Here is a tiny trained network, its code and every weight. The questions are about switching its units off for an input and a class, where a switched-off unit gives its printed mean instead of its output.

import numpy as np


def w(rows, s, z=0):
    codes = np.array(rows[::2]) - 128.0
    scale = np.full(codes.shape[1], s)
    scale[-1] = z or s
    return codes * scale


def norm(h):
    return h / np.sqrt((h * h).mean(-1, keepdims=True) + 1e-5)


def f(y):
    return y / 2 * (1 + np.tanh(0.7978845608 * (y + 0.044715 * y**3)))


def log_softmax(a):
    a = a - a.max(-1, keepdims=True)
    return a - np.log(np.exp(a).sum(-1, keepdims=True))


def net(x, mask):
    res = np.array(x, float).reshape(1, 5) / 4 @ E
    u = 0
    for l in range(2):
        y = f(norm(res) @ A[l][:, :-1].T + A[l][:, -1])
        res = res + np.where(mask[u : u + 12], y, B[l][:, -1]) @ B[l][:, :-1]
        u += 12
    return log_softmax(norm(res)[-1] @ U[:, :-1].T + U[:, -1])


A, B = {}, {}
E = w([
[169,138,167,179,95,95],'x0',
[60,194,142,102,88,48],'x1',
[89,176,127,108,41,63],'x2',
[114,122,3,211,122,167],'x3',
[193,142,224,168,77,75],'x4',
],0.0077)
A[0] = w([
[164,139,112,229,71,84,188],'0.n1',
[182,154,212,164,29,80,25],'0.n2',
[215,143,176,155,25,56,80],'0.n3',
[89,106,52,216,94,192,1],'0.n4',
[78,189,79,82,94,61,112],'0.n5',
[41,164,147,136,77,56,143],'0.n6',
[196,136,75,230,154,193,199],'0.n7',
[117,104,242,133,79,111,66],'0.n8',
[137,156,2,202,146,142,40],'0.n9',
[220,114,155,185,173,176,70],'0.n10',
[73,71,146,68,176,181,130],'0.n11',
[107,76,13,187,95,150,33],'0.n12',
],0.0078,0.0058)
B[0] = w([
[158,178,117,47,140,180,214],'0.n1',
[254,220,190,143,46,119,193],'0.n2',
[226,185,154,153,103,111,212],'0.n3',
[175,136,33,186,102,161,166],'0.n4',
[44,86,181,159,160,149,189],'0.n5',
[78,129,154,119,140,59,210],'0.n6',
[108,43,121,161,136,102,253],'0.n7',
[149,158,29,187,91,140,177],'0.n8',
[106,62,94,101,11,205,188],'0.n9',
[57,59,161,131,183,54,172],'0.n10',
[216,199,103,79,172,154,180],'0.n11',
[130,142,41,172,57,158,183],'0.n12',
],0.0086,0.0065)
A[1] = w([
[127,58,193,183,212,124,83],'1.n1',
[73,61,61,105,195,132,154],'1.n2',
[172,109,244,77,146,97,147],'1.n3',
[17,182,145,112,114,89,2],'1.n4',
[119,105,90,122,87,160,48],'1.n5',
[176,198,208,153,32,84,39],'1.n6',
[165,208,112,30,192,143,76],'1.n7',
[24,186,127,146,130,106,43],'1.n8',
[67,31,215,154,146,159,105],'1.n9',
[1,143,161,148,128,79,2],'1.n10',
[147,107,18,160,81,112,88],'1.n11',
[142,178,170,98,193,132,126],'1.n12',
],0.0094,0.0062)
B[1] = w([
[151,47,134,152,185,36,161],'1.n1',
[139,184,187,157,53,129,231],'1.n2',
[78,170,73,178,84,175,246],'1.n3',
[113,86,65,67,169,1,169],'1.n4',
[93,158,124,160,96,169,140],'1.n5',
[216,244,212,236,31,134,254],'1.n6',
[162,183,157,17,188,205,168],'1.n7',
[138,63,100,56,190,34,156],'1.n8',
[141,123,143,143,210,7,162],'1.n9',
[53,100,20,23,112,39,169],'1.n10',
[35,120,134,139,127,195,201],'1.n11',
[109,121,138,93,91,173,174],'1.n12',
],0.0099,0.0064)
U = w([
[42,80,22,235,34,255,180],'0',
[198,185,197,12,205,224,30],'1',
[236,242,226,240,18,81,252],'2',
[29,121,54,34,113,9,75],'3',
[208,2,187,233,227,60,56],'4',
],0.015,0.0025)

Each question gives the input, the list of numbers given to net, and the class t.
The units are the neurons (one row each of A and B). Each row of codes is followed by its name. A weight is (code - 128) times the scale printed after its matrix; where a second scale follows, it is the last column's (A, B and U).
mask holds one flag per neuron, layer by layer. A switched-off neuron (its flag False) gives its mean, the last column of its row in B, instead of its output. The means were averaged over made-up inputs and are rounded, as every weight is.
A unit's drop is (log p(t) with every unit on - log p(t) with that unit switched off) / (log p(t) with every unit on - log p(t) with every unit switched off).
The circuit of an input: a set's keep is (log p(t) with only the set's units on - log p(t) with every unit switched off) / (log p(t) with every unit on - log p(t) with every unit switched off). Starting from the 12 units with the biggest drops (on a tie, the unit counted first), units are removed one at a time, each time the one whose removal leaves the highest keep (on an exact tie, the one counted first), for as long as the keep stays at least 0.8.
units of the circuit, in order: the units of the circuit, biggest drop first
most important unit: the unit with the biggest drop
top k neurons: the k neurons with the biggest drops, biggest first
top k neurons in layer l: the k neurons of layer l with the biggest drops, biggest first
drop of u: that unit's drop, to one decimal
input [-3,4,-8,1,0], class 1: top 2 neurons -> [0.n11 0.n5]
input [-5,-8,1,-2,-8], class 1: units of the circuit, in order -> [0.n11]
input [-4,6,-6,5,7], class 0: units of the circuit, in order -> [0.n7 1.n6]
input [2,1,-6,-5,-1], class 1: top 3 neurons -> [0.n11 0.n7 0.n5]
input [-2,8,5,-5,1], class 3: units of the circuit, in order -> [0.n5 1.n10]
input [-1,-2,6,8,6], class 0: top 2 neurons -> [1.n11 0.n9]
input [-8,-3,5,-2,3], class 3: top 2 neurons -> [0.n2 0.n3]
input [6,4,6,-3,-4], class 3: top 4 neurons -> [0.n6 0.n5 1.n10 1.n4]
input [6,3,1,5,0], class 0: top 2 neurons in layer 1 -> [1.n11 1.n2]
input [0,0,-6,6,5], class 0: top 2 neurons in layer 0 -> [0.n9 0.n4]
input [-5,-3,-1,2,2], class 0: top 2 neurons -> [0.n12 0.n5]
input [2,2,1,-5,-7], class 3: top 4 neurons -> [0.n5 0.n1 0.n3 0.n2]
input [6,-8,-3,1,-6], class 4: top 2 neurons in layer 0 -> [0.n10 0.n7]
input [-8,6,-5,-3,5], class 1: most important unit -> 0.n7
input [0,-3,-3,-5,0], class 4: top 3 neurons in layer 0 -> [0.n1 0.n10 0.n2]
input [6,-5,2,7,5], class 0: drop of 0.n7 -> 0.6
input [7,3,0,4,-1], class 0: drop of 0.n7 -> 0.1
input [5,-7,0,-8,-7], class 1: drop of 0.n11 -> 2.1
